Below is a small trained network, with its code and all its weights. Each question gives an input and a target symbol and asks what happens when units are switched off, that is, made to give their printed mean instead of their output.

import numpy as np


def w(rows, s, z=0):
    codes = np.array(rows[::2]) - 128.0
    scale = np.full(codes.shape[1], s)
    scale[-1] = z or s
    return codes * scale


def norm(h):
    return h / np.sqrt((h * h).mean(-1, keepdims=True) + 1e-5)


def f(y):
    return np.maximum(y, 0)


def softmax(a):
    e = np.exp(a - a.max(-1, keepdims=True))
    return e / e.sum(-1, keepdims=True)


def log_softmax(a):
    a = a - a.max(-1, keepdims=True)
    return a - np.log(np.exp(a).sum(-1, keepdims=True))


def net(x, mask):
    ids = ['ΔΘΞΠΦαβγεζηλμστω'.index(c) for c in x.split()]
    T = len(ids)
    res = E[ids] + P[:T]
    u = 0
    for l in range(3):
        r = norm(res)
        for j in range(3):
            rows = slice(2 * j, 2 * j + 2)
            q, k, v = (r @ M[l][rows].T for M in (Q, K, V))
            z = softmax(np.where(np.tri(T) > 0, q @ k.T / 2**0.5, -1e9)) @ v
            o = O[l][rows]
            res = res + np.where(mask[u + j], z, o[:, -1]) @ o[:, :-1]
        u += 3
        y = f(norm(res) @ A[l][:, :-1].T + A[l][:, -1])
        res = res + np.where(mask[u : u + 4], y, B[l][:, -1]) @ B[l][:, :-1]
        u += 4
    return log_softmax(norm(res)[-1] @ U[:, :-1].T + U[:, -1])


Q, K, V, O, A, B = {}, {}, {}, {}, {}, {}
E = w([
[177,185,192],'Δ',
[120,132,106],'Θ',
[183,94,235],'Ξ',
[113,92,99],'Π',
[122,128,104],'Φ',
[126,114,101],'α',
[116,95,96],'β',
[183,182,185],'γ',
[196,163,159],'ε',
[96,220,250],'ζ',
[121,128,103],'η',
[184,4,164],'λ',
[122,131,104],'μ',
[115,138,115],'σ',
[94,114,130],'τ',
[64,185,219],'ω',
],0.016)
P = w([
[206,159,230],'0',
[165,35,155],'1',
[159,53,148],'2',
[143,73,94],'3',
[132,98,73],'4',
[121,123,54],'5',
[116,138,26],'6',
[110,141,3],'7',
],0.0036)
Q[0] = w([
[182,191,57],'0.h0',
[58,58,131],'0.h0',
[174,79,57],'0.h1',
[24,106,121],'0.h1',
[254,50,204],'0.h2',
[226,204,160],'0.h2',
],0.0095)
K[0] = w([
[109,124,89],'0.h0',
[203,118,162],'0.h0',
[2,72,153],'0.h1',
[123,182,154],'0.h1',
[128,114,167],'0.h2',
[163,168,129],'0.h2',
],0.015)
V[0] = w([
[244,132,35],'0.h0',
[205,66,184],'0.h0',
[211,177,169],'0.h1',
[128,135,154],'0.h1',
[199,226,184],'0.h2',
[146,110,255],'0.h2',
],0.0064)
O[0] = w([
[247,167,118,170],'0.h0',
[94,125,1,255],'0.h0',
[149,71,43,196],'0.h1',
[91,110,124,142],'0.h1',
[109,147,173,169],'0.h2',
[149,237,188,198],'0.h2',
],0.0068,0.0024)
A[0] = w([
[196,117,220,117],'0.n0',
[126,2,126,131],'0.n1',
[130,30,251,111],'0.n2',
[74,136,70,3],'0.n3',
],0.011,0.0031)
B[0] = w([
[105,166,80,255],'0.n0',
[120,42,120,241],'0.n1',
[129,254,36,204],'0.n2',
[94,142,26,166],'0.n3',
],0.0096,0.0053)
Q[1] = w([
[159,92,167],'1.h0',
[90,86,62],'1.h0',
[182,149,103],'1.h1',
[53,65,206],'1.h1',
[226,127,155],'1.h2',
[252,171,182],'1.h2',
],0.015)
K[1] = w([
[70,163,211],'1.h0',
[184,126,148],'1.h0',
[65,117,81],'1.h1',
[220,133,157],'1.h1',
[112,254,177],'1.h2',
[111,189,162],'1.h2',
],0.015)
V[1] = w([
[191,118,40],'1.h0',
[125,93,254],'1.h0',
[20,153,148],'1.h1',
[186,55,47],'1.h1',
[65,73,82],'1.h2',
[248,64,99],'1.h2',
],0.0067)
O[1] = w([
[79,213,125,225],'1.h0',
[113,64,212,3],'1.h0',
[3,170,206,114],'1.h1',
[167,89,61,179],'1.h1',
[31,139,121,151],'1.h2',
[55,111,204,167],'1.h2',
],0.0061,0.0051)
A[1] = w([
[209,134,241,54],'1.n0',
[94,155,255,22],'1.n1',
[155,202,185,31],'1.n2',
[63,172,28,8],'1.n3',
],0.0085,0.0013)
B[1] = w([
[68,6,241,148],'1.n0',
[29,2,69,153],'1.n1',
[148,66,55,195],'1.n2',
[41,58,30,255],'1.n3',
],0.0063,0.0054)
Q[2] = w([
[156,85,43],'2.h0',
[98,180,167],'2.h0',
[162,213,109],'2.h1',
[116,172,194],'2.h1',
[53,147,77],'2.h2',
[11,157,5],'2.h2',
],0.013)
K[2] = w([
[144,150,115],'2.h0',
[108,109,132],'2.h0',
[167,121,81],'2.h1',
[146,98,152],'2.h1',
[86,123,200],'2.h2',
[4,119,137],'2.h2',
],0.022)
V[2] = w([
[120,217,105],'2.h0',
[1,167,142],'2.h0',
[90,86,226],'2.h1',
[13,134,146],'2.h1',
[140,105,112],'2.h2',
[12,12,101],'2.h2',
],0.0069)
O[2] = w([
[208,54,188,209],'2.h0',
[189,158,164,134],'2.h0',
[97,106,3,3],'2.h1',
[152,134,109,126],'2.h1',
[101,150,125,121],'2.h2',
[156,173,123,184],'2.h2',
],0.0068,0.0051)
A[2] = w([
[202,136,170,186],'2.n0',
[24,91,111,190],'2.n1',
[143,107,252,106],'2.n2',
[87,105,194,2],'2.n3',
],0.011,0.0047)
B[2] = w([
[105,80,154,200],'2.n0',
[107,148,176,254],'2.n1',
[127,173,99,157],'2.n2',
[63,60,3,131],'2.n3',
],0.015,0.0065)
U = w([
[87,104,164,4],'Δ',
[174,62,168,171],'Θ',
[86,128,128,74],'Ξ',
[91,140,103,43],'Π',
[179,86,125,187],'Φ',
[207,127,27,127],'α',
[122,132,95,47],'β',
[88,92,154,88],'γ',
[129,135,148,212],'ε',
[76,101,180,42],'ζ',
[171,59,116,66],'η',
[140,253,31,90],'λ',
[175,78,145,181],'μ',
[115,77,240,217],'σ',
[15,233,176,110],'τ',
[120,146,149,253],'ω',
],0.018,0.0047)

Each question gives the input, a string of symbols that net reads in full, and the target symbol t.
The units are the heads (2 rows each of Q, K, V and O) and the neurons (one row each of A and B). Each row of codes is followed by its name. A weight is (code - 128) times the scale printed after its matrix; where a second scale follows, it is the last column's (O, A, B and U).
mask holds one flag per unit, layer by layer, with each layer's heads first. A switched-off unit (its flag False) gives its mean, the last column of its rows in O or B, instead of its output. The means were averaged over made-up inputs and are rounded, as every weight is.
A unit's drop is (log p(t) with every unit on - log p(t) with that unit switched off) / (log p(t) with every unit on - log p(t) with every unit switched off).
The circuit of an input: a set's keep is (log p(t) with only the set's units on - log p(t) with every unit switched off) / (log p(t) with every unit on - log p(t) with every unit switched off). Starting from the 12 units with the biggest drops (on a tie, the unit counted first), units are removed one at a time, each time the one whose removal leaves the highest keep (on an exact tie, the one counted first), for as long as the keep stays at least 0.8.
circuit, biggest first: the units of the circuit, biggest drop first
unit that matters most: the unit with the biggest drop
top k neurons: the k neurons with the biggest drops, biggest first
top k neurons in layer l: the k neurons of layer l with the biggest drops, biggest first
input Φ μ α η ζ Ξ, target λ: unit that matters most -> 0.n2
input η μ λ ζ β ω ε, target τ: top 2 neurons -> 0.n0; 0.n2
input ζ α Φ Ξ Δ λ, target α: top 2 neurons -> 0.n2; 2.n0
input β γ Δ, target σ: top 3 neurons -> 0.n2; 2.n0; 0.n3
input Π τ Δ, target λ: top 2 neurons in layer 0 -> 0.n0; 0.n2
input τ Ξ η, target τ: top 4 neurons -> 2.n1; 0.n2; 1.n2; 0.n0
input Φ ζ γ η Π ω λ, target τ: circuit, biggest first -> 0.n2; 0.h1; 1.h1
input α γ Φ, target α: top 2 neurons in layer 0 -> 0.n0; 0.n1
input α σ η, target α: circuit, biggest first -> 1.h1; 0.h0
input Ξ μ γ σ Θ σ, target σ: circuit, biggest first -> 0.h0; 0.n2; 0.n0
input β Φ Θ λ ζ ε, target α: top 2 neurons -> 0.n0; 2.n1
input σ Φ σ, target σ: top 2 neurons in layer 0 -> 0.n1; 0.n0
input Δ λ γ, target α: top 3 neurons -> 0.n0; 0.n1; 2.n1
input σ Δ β, target σ: unit that matters most -> 1.h2
input σ μ τ σ Δ Ξ ω λ, target τ: top 2 neurons -> 0.n2; 0.n1
input α Θ Ξ ω γ, target τ: top 2 neurons in layer 0 -> 0.n0; 0.n2
input γ α γ, target σ: top 2 neurons -> 0.n2; 2.n0
input Δ Ξ α λ, target α: top 2 neurons -> 0.n2; 0.n1
input Φ λ Δ, target α: top 3 neurons -> 0.n0; 2.n1; 0.n1
input Π γ Δ, target σ: unit that matters most -> 0.n2
input η ζ τ ζ α, target τ: top 2 neurons in layer 1 -> 1.n2; 1.n1
input α τ Φ, target α: top 2 neurons in layer 2 -> 2.n1; 2.n2
